Below are the code and all the weights of a small trained network. Each question names an input and a class and asks about switching units off, where a switched-off unit gives its printed mean instead of its output.

import numpy as np


def w(rows, s, z=0):
    codes = np.array(rows[::2]) - 128.0
    scale = np.full(codes.shape[1], s)
    scale[-1] = z or s
    return codes * scale


def f(y):
    return np.maximum(y, 0)


def log_softmax(a):
    a = a - a.max(-1, keepdims=True)
    return a - np.log(np.exp(a).sum(-1, keepdims=True))


def net(x, mask):
    res = np.array(x, float).reshape(1, 5) / 4 @ E
    y = f(res @ A[0][:, :-1].T + A[0][:, -1])
    res = res + np.where(mask, y, B[0][:, -1]) @ B[0][:, :-1]
    return log_softmax(res[-1] @ U[:, :-1].T + U[:, -1])


A, B = {}, {}
E = w([
[128,128,127,128],'x0',
[73,14,68,84],'x1',
[124,126,236,2],'x2',
[255,53,154,134],'x3',
[78,82,249,218],'x4',
],0.0079)
A[0] = w([
[158,211,168,175,119],'N0',
[155,91,240,14,91],'N1',
[88,64,132,131,153],'N2',
[233,55,125,182,60],'N3',
[132,90,198,157,55],'N4',
[60,22,82,119,169],'N5',
[185,221,167,177,174],'N6',
[22,194,95,133,55],'N7',
[73,96,192,205,77],'N8',
[9,188,96,132,86],'N9',
[114,147,67,222,140],'N10',
[186,178,168,159,136],'N11',
[211,81,95,199,144],'N12',
[92,59,105,114,142],'N13',
[99,61,66,152,141],'N14',
[114,80,102,119,35],'N15',
[118,210,146,146,140],'N16',
[85,89,207,179,5],'N17',
[94,90,197,195,81],'N18',
[126,99,179,179,68],'N19',
[7,154,164,166,70],'N20',
[184,202,120,153,126],'N21',
[140,75,186,179,78],'N22',
[139,135,25,239,57],'N23',
[147,123,216,15,88],'N24',
[129,203,157,158,131],'N25',
[178,190,161,153,127],'N26',
[131,108,105,195,112],'N27',
[89,55,106,110,134],'N28',
[163,102,60,231,51],'N29',
[98,76,136,79,152],'N30',
[134,140,182,16,110],'N31',
[94,49,100,116,131],'N32',
[188,171,40,53,90],'N33',
[196,87,136,133,79],'N34',
[220,50,169,137,59],'N35',
[196,188,26,36,87],'N36',
[254,60,175,98,84],'N37',
],0.0098,0.0019)
B[0] = w([
[178,55,202,89,202],'N0',
[19,167,158,176,243],'N1',
[174,84,140,106,178],'N2',
[119,225,70,32,213],'N3',
[149,116,63,182,180],'N4',
[179,74,195,68,226],'N5',
[168,58,203,71,220],'N6',
[146,227,74,53,210],'N7',
[184,109,66,205,204],'N8',
[148,242,63,17,218],'N9',
[44,134,214,127,221],'N10',
[172,103,193,62,191],'N11',
[47,223,120,96,215],'N12',
[173,65,182,75,188],'N13',
[129,65,207,112,197],'N14',
[173,78,182,89,160],'N15',
[173,92,176,54,185],'N16',
[181,116,62,221,194],'N17',
[182,89,69,201,200],'N18',
[163,114,78,179,177],'N19',
[156,216,33,95,204],'N20',
[161,70,190,144,193],'N21',
[189,135,74,189,186],'N22',
[2,120,189,205,246],'N23',
[27,135,171,174,227],'N24',
[158,95,165,89,185],'N25',
[178,66,196,76,189],'N26',
[73,133,130,160,181],'N27',
[172,78,188,66,191],'N28',
[22,162,186,149,221],'N29',
[117,82,202,95,186],'N30',
[18,136,168,227,215],'N31',
[164,80,185,71,193],'N32',
[188,71,47,227,233],'N33',
[175,181,111,60,177],'N34',
[138,219,67,56,206],'N35',
[202,69,42,253,254],'N36',
[111,215,71,31,225],'N37',
],0.0082,0.0087)
U = w([
[216,32,246,55,193],'0',
[7,162,191,195,249],'1',
[156,240,50,37,70],'2',
[215,72,35,241,20],'3',
],0.011,0.0015)

Each question gives the input, the list of numbers given to net, and the class t.
The units are the neurons (one row each of A and B). Each row of codes is followed by its name. A weight is (code - 128) times the scale printed after its matrix; where a second scale follows, it is the last column's (A, B and U).
mask holds one flag per neuron, in row order. A switched-off neuron (its flag False) gives its mean, the last column of its row in B, instead of its output. The means were averaged over made-up inputs and are rounded, as every weight is.
A unit's drop is (log p(t) with every unit on - log p(t) with that unit switched off) / (log p(t) with every unit on - log p(t) with every unit switched off).
The circuit of an input: a set's keep is (log p(t) with only the set's units on - log p(t) with every unit switched off) / (log p(t) with every unit on - log p(t) with every unit switched off). Starting from the 12 units with the biggest drops (on a tie, the unit counted first), units are removed one at a time, each time the one whose removal leaves the highest keep (on an exact tie, the one counted first), for as long as the keep stays at least 0.8.
circuit, biggest first: the units of the circuit, biggest drop first
most important unit: the unit with the biggest drop
k most important neurons: the k neurons with the biggest drops, biggest first
drop when u is switched off: that unit's drop, to one decimal
input [-2,-3,7,-1,6], class 1: most important unit => N1
input [-7,-6,-2,4,-8], class 3: 2 most important neurons => N36, N33
input [3,-4,-1,-1,-5], class 3: 2 most important neurons => N36, N33
input [7,-5,0,-2,6], class 3: circuit, biggest first => N8, N18
input [-5,-4,-4,-5,5], class 2: 4 most important neurons => N20, N9, N36, N7
input [4,1,-2,-3,0], class 2: circuit, biggest first => N31, N9
input [-7,4,5,4,2], class 1: 2 most important neurons => N1, N24
input [1,-3,-1,-3,-1], class 0: 2 most important neurons => N37, N3
input [3,-7,-5,-1,7], class 0: 3 most important neurons => N6, N0, N36
input [-6,-4,-5,-3,-5], class 1: 3 most important neurons => N23, N10, N29
input [8,-6,-4,-7,0], class 2: 2 most important neurons => N9, N7
input [-3,8,-5,-8,1], class 0: 2 most important neurons => N5, N14
input [8,2,-7,-6,-6], class 1: 2 most important neurons => N23, N10
input [2,3,-2,-7,7], class 2: circuit, biggest first => N20
input [-4,7,3,-5,7], class 0: 3 most important neurons => N5, N36, N28
input [6,-1,1,-2,0], class 2: 2 most important neurons => N23, N5
input [-8,-7,-4,2,-8], class 3: 3 most important neurons => N36, N33, N5
input [8,-8,-2,-5,-8], class 0: 2 most important neurons => N6, N16
input [-3,6,-8,-6,-8], class 1: 3 most important neurons => N23, N10, N29
input [-7,-5,4,-5,4], class 0: most important unit => N0
input [-8,1,5,0,-7], class 3: drop when N33 is switched off => 0.2
input [-4,8,-8,-5,4], class 0: drop when N13 is switched off => 0.3
input [-3,3,-3,3,4], class 3: drop when N8 is switched off => 0.4
input [6,-5,-2,-8,5], class 2: drop when N20 is switched off => 0.1
